Below is a small trained network, with its code and all its weights. Each question gives an input and a target symbol and asks what happens when units are switched off, that is, made to give their printed mean instead of their output.

import numpy as np


def w(rows, s, z=0):
    codes = np.array(rows[::2]) - 128.0
    scale = np.full(codes.shape[1], s)
    scale[-1] = z or s
    return codes * scale


def f(y):
    return y / 2 * (1 + np.tanh(0.7978845608 * (y + 0.044715 * y**3)))


def softmax(a):
    e = np.exp(a - a.max(-1, keepdims=True))
    return e / e.sum(-1, keepdims=True)


def log_softmax(a):
    a = a - a.max(-1, keepdims=True)
    return a - np.log(np.exp(a).sum(-1, keepdims=True))


def net(x, mask):
    ids = ['γδζηθμξπσ'.index(c) for c in x.split()]
    T = len(ids)
    res = E[ids] + P[:T]
    q, k, v = (res @ M[0].T for M in (Q, K, V))
    z = softmax(np.where(np.tri(T) > 0, q @ k.T / 4**0.5, -1e9)) @ v
    res = res + np.where(mask[0], z, O[0][:, -1]) @ O[0][:, :-1]
    y = f(res @ A[0][:, :-1].T + A[0][:, -1])
    res = res + np.where(mask[1:9], y, B[0][:, -1]) @ B[0][:, :-1]
    return log_softmax(res[-1] @ U[:, :-1].T + U[:, -1])


Q, K, V, O, A, B = {}, {}, {}, {}, {}, {}
E = w([
[73,6,134,126,114,117,85],'γ',
[68,86,123,157,174,174,84],'δ',
[65,117,112,168,125,144,167],'ζ',
[177,175,196,162,101,225,111],'η',
[76,188,157,137,232,123,217],'θ',
[167,74,31,210,216,147,72],'μ',
[129,108,101,90,208,204,148],'ξ',
[149,73,114,137,142,136,219],'π',
[165,129,194,169,168,80,129],'σ',
],0.02)
P = w([
[25,26,178,167,172,199,162],'0',
[55,90,140,174,144,139,147],'1',
[96,105,135,181,127,142,152],'2',
[128,152,127,199,97,133,140],'3',
[170,172,132,217,86,145,129],'4',
[200,188,131,229,67,154,137],'5',
[232,215,127,254,26,154,122],'6',
],0.0073)
Q[0] = w([
[103,168,138,83,121,133,104],'H0',
[88,185,102,81,68,91,82],'H0',
[106,120,111,93,83,144,170],'H0',
[75,112,159,254,128,166,149],'H0',
],0.016)
K[0] = w([
[54,72,52,134,174,101,139],'H0',
[9,98,85,105,222,113,123],'H0',
[146,112,142,171,193,55,148],'H0',
[230,197,119,141,126,182,147],'H0',
],0.013)
V[0] = w([
[85,31,59,247,72,167,220],'H0',
[89,214,102,81,191,179,211],'H0',
[19,157,99,166,156,220,10],'H0',
[1,191,206,105,41,103,146],'H0',
],0.0076)
O[0] = w([
[121,182,103,124,58,75,117,247],'H0',
[168,181,89,114,66,249,114,151],'H0',
[189,128,187,53,95,62,102,121],'H0',
[108,143,203,172,114,115,81,99],'H0',
],0.014,0.013)
A[0] = w([
[127,75,93,26,114,146,108,171],'N0',
[223,122,207,174,117,75,123,82],'N1',
[121,1,222,57,69,184,198,29],'N2',
[203,153,224,98,226,125,149,7],'N3',
[56,46,76,204,211,143,172,74],'N4',
[108,76,100,111,136,36,248,91],'N5',
[84,197,91,130,113,116,166,3],'N6',
[90,115,200,55,204,136,23,75],'N7',
],0.0083,0.0049)
B[0] = w([
[139,109,122,88,153,139,244,150],'N0',
[49,81,57,95,162,127,84,209],'N1',
[120,196,105,51,98,166,68,157],'N2',
[119,162,95,140,139,201,221,154],'N3',
[116,125,195,86,167,91,190,224],'N4',
[111,182,134,135,186,169,42,229],'N5',
[154,3,109,107,119,130,83,254],'N6',
[144,38,166,219,126,176,183,143],'N7',
],0.011,0.0088)
U = w([
[96,83,97,163,203,90,58,2],'γ',
[109,13,152,30,113,110,172,42],'δ',
[88,199,166,119,64,10,160,200],'ζ',
[144,81,198,172,141,164,117,158],'η',
[46,195,191,141,103,240,119,132],'θ',
[135,191,101,41,162,72,117,153],'μ',
[221,125,157,79,94,131,249,150],'ξ',
[6,95,9,146,147,166,180,135],'π',
[1,159,153,112,178,106,239,109],'σ',
],0.0066,0.0082)

Each question gives the input, a string of symbols that net reads in full, and the target symbol t.
The units are the heads (4 rows each of Q, K, V and O) and the neurons (one row each of A and B). Each row of codes is followed by its name. A weight is (code - 128) times the scale printed after its matrix; where a second scale follows, it is the last column's (O, A, B and U).
mask holds one flag per unit, heads first, then neurons. A switched-off unit (its flag False) gives its mean, the last column of its rows in O or B, instead of its output. The means were averaged over made-up inputs and are rounded, as every weight is.
A unit's drop is (log p(t) with every unit on - log p(t) with that unit switched off) / (log p(t) with every unit on - log p(t) with every unit switched off).
The circuit of an input: a set's keep is (log p(t) with only the set's units on - log p(t) with every unit switched off) / (log p(t) with every unit on - log p(t) with every unit switched off). Starting from all 9 units, units are removed one at a time, each time the one whose removal leaves the highest keep (on an exact tie, the one counted first), for as long as the keep stays at least 0.8.
units of the circuit, in order: the units of the circuit, biggest drop first
k most important neurons: the k neurons with the biggest drops, biggest first
drop when u is switched off: that unit's drop, to one decimal
input δ μ ζ θ μ, target μ: units of the circuit, in order => H0
input ζ ξ σ θ δ, target σ: units of the circuit, in order => H0; N4; N6
input π π μ ζ, target μ: 2 most important neurons => N5; N1
input γ π σ ξ, target σ: units of the circuit, in order => H0; N4
input ζ γ π ζ σ δ, target σ: units of the circuit, in order => H0; N4
input η π ζ, target ζ: units of the circuit, in order => H0; N6
input ζ ξ δ, target ξ: units of the circuit, in order => H0; N0
input ζ ζ π ξ ζ μ, target ξ: units of the circuit, in order => H0; N1
input π η ζ δ, target η: units of the circuit, in order => H0; N7
input π δ ζ δ, target ζ: units of the circuit, in order => H0; N1
input ξ ζ ξ, target ξ: units of the circuit, in order => H0; N0
input π π π ζ η ξ, target ξ: units of the circuit, in order => N5; N1
input ξ δ ζ, target ξ: units of the circuit, in order => H0; N1
input δ μ σ π ζ, target σ: 2 most important neurons => N4; N1
input ζ π π ξ σ γ, target σ: 2 most important neurons => N4; N6
input ζ π η γ π π, target μ: 2 most important neurons => N2; N6
input π ζ η ζ ζ π π, target μ: drop when N2 is switched off => 0.3
input μ π π δ σ π ξ, target σ: drop when N4 is switched off => 0.6
input μ μ ζ, target μ: drop when H0 is switched off => 0.9
input π θ μ θ, target μ: most important neuron => N5
